Below is a small trained network, with its code and all its weights. Each question gives an input and a class and asks what happens when units are switched off, that is, made to give their printed mean instead of their output.

import numpy as np


def w(rows, s, z=0):
    codes = np.array(rows[::2]) - 128.0
    scale = np.full(codes.shape[1], s)
    scale[-1] = z or s
    return codes * scale


def f(y):
    return y / 2 * (1 + np.tanh(0.7978845608 * (y + 0.044715 * y**3)))


def log_softmax(a):
    a = a - a.max(-1, keepdims=True)
    return a - np.log(np.exp(a).sum(-1, keepdims=True))


def net(x, mask):
    res = np.array(x, float).reshape(1, 3) / 4 @ E
    y = f(res @ A[0][:, :-1].T + A[0][:, -1])
    res = res + np.where(mask, y, B[0][:, -1]) @ B[0][:, :-1]
    return log_softmax(res[-1] @ U[:, :-1].T + U[:, -1])


A, B = {}, {}
E = w([
[179,167,120,74,141,122,10],'x0',
[207,91,45,76,52,143,171],'x1',
[45,54,70,90,138,159,40],'x2',
],0.011)
A[0] = w([
[3,37,81,134,169,136,141,154],'neuron 0',
[215,187,143,134,219,127,160,21],'neuron 1',
[51,96,59,147,117,188,129,3],'neuron 2',
[221,180,134,29,231,74,25,30],'neuron 3',
[134,237,116,205,112,123,147,51],'neuron 4',
[110,57,110,76,223,190,104,40],'neuron 5',
[184,218,172,198,120,61,118,87],'neuron 6',
[100,162,251,168,200,72,10,64],'neuron 7',
[65,178,128,215,113,179,192,100],'neuron 8',
[79,107,82,162,146,207,59,47],'neuron 9',
[34,100,129,45,129,121,49,56],'neuron 10',
[215,136,226,84,184,186,185,54],'neuron 11',
[48,61,235,205,195,55,109,27],'neuron 12',
],0.0075,0.0041)
B[0] = w([
[115,205,174,116,111,94,131,238],'neuron 0',
[118,133,60,163,46,118,131,173],'neuron 1',
[161,127,75,156,120,179,155,166],'neuron 2',
[40,132,148,103,161,194,253,234],'neuron 3',
[90,154,75,135,90,134,101,172],'neuron 4',
[88,137,39,145,87,102,88,178],'neuron 5',
[119,129,85,189,163,99,106,210],'neuron 6',
[217,104,115,131,166,164,134,254],'neuron 7',
[109,128,153,132,120,101,173,201],'neuron 8',
[137,135,99,168,38,75,134,186],'neuron 9',
[109,171,113,141,91,118,123,218],'neuron 10',
[140,177,64,143,61,121,104,178],'neuron 11',
[177,71,38,59,124,119,148,231],'neuron 12',
],0.011,0.0082)
U = w([
[98,169,103,209,103,110,59,72],'0',
[221,3,75,46,138,148,137,89],'1',
[42,112,147,119,169,158,195,108],'2',
[124,103,202,126,169,121,77,254],'3',
],0.013,0.0082)

Each question gives the input, the list of numbers given to net, and the class t.
The units are the neurons (one row each of A and B). Each row of codes is followed by its name. A weight is (code - 128) times the scale printed after its matrix; where a second scale follows, it is the last column's (A, B and U).
mask holds one flag per neuron, in row order. A switched-off neuron (its flag False) gives its mean, the last column of its row in B, instead of its output. The means were averaged over made-up inputs and are rounded, as every weight is.
A unit's drop is (log p(t) with every unit on - log p(t) with that unit switched off) / (log p(t) with every unit on - log p(t) with every unit switched off).
The circuit of an input: a set's keep is (log p(t) with only the set's units on - log p(t) with every unit switched off) / (log p(t) with every unit on - log p(t) with every unit switched off). Starting from the 12 units with the biggest drops (on a tie, the unit counted first), units are removed one at a time, each time the one whose removal leaves the highest keep (on an exact tie, the one counted first), for as long as the keep stays at least 0.8.
circuit, biggest first: the units of the circuit, biggest drop first
k most important neurons: the k neurons with the biggest drops, biggest first
drop when u is switched off: that unit's drop, to one decimal
input [6,-8,1], class 1: most important neuron -> [neuron 7]
input [4,-5,3], class 1: 2 most important neurons -> [neuron 7; neuron 12]
input [-6,-4,6], class 0: 4 most important neurons -> [neuron 0; neuron 3; neuron 9; neuron 5]
input [-5,-7,-7], class 0: 3 most important neurons -> [neuron 6; neuron 4; neuron 11]
input [-1,-3,-1], class 3: 2 most important neurons -> [neuron 3; neuron 2]
input [0,0,4], class 0: circuit, biggest first -> [neuron 3; neuron 12]
input [2,0,1], class 3: 2 most important neurons -> [neuron 12; neuron 3]
input [-4,7,-7], class 0: 2 most important neurons -> [neuron 12; neuron 7]
input [1,-6,4], class 1: 2 most important neurons -> [neuron 12; neuron 7]
input [-7,4,-7], class 0: 2 most important neurons -> [neuron 3; neuron 11]
input [-8,7,2], class 2: 2 most important neurons -> [neuron 12; neuron 7]
input [7,-8,0], class 1: drop when neuron 7 is switched off -> 0.9
input [4,-7,-3], class 1: drop when neuron 7 is switched off -> 0.4
input [0,-3,2], class 3: drop when neuron 12 is switched off -> -0.1
input [1,4,-6], class 0: circuit, biggest first -> [neuron 12]
input [-7,-5,-7], class 0: 2 most important neurons -> [neuron 3; neuron 11]
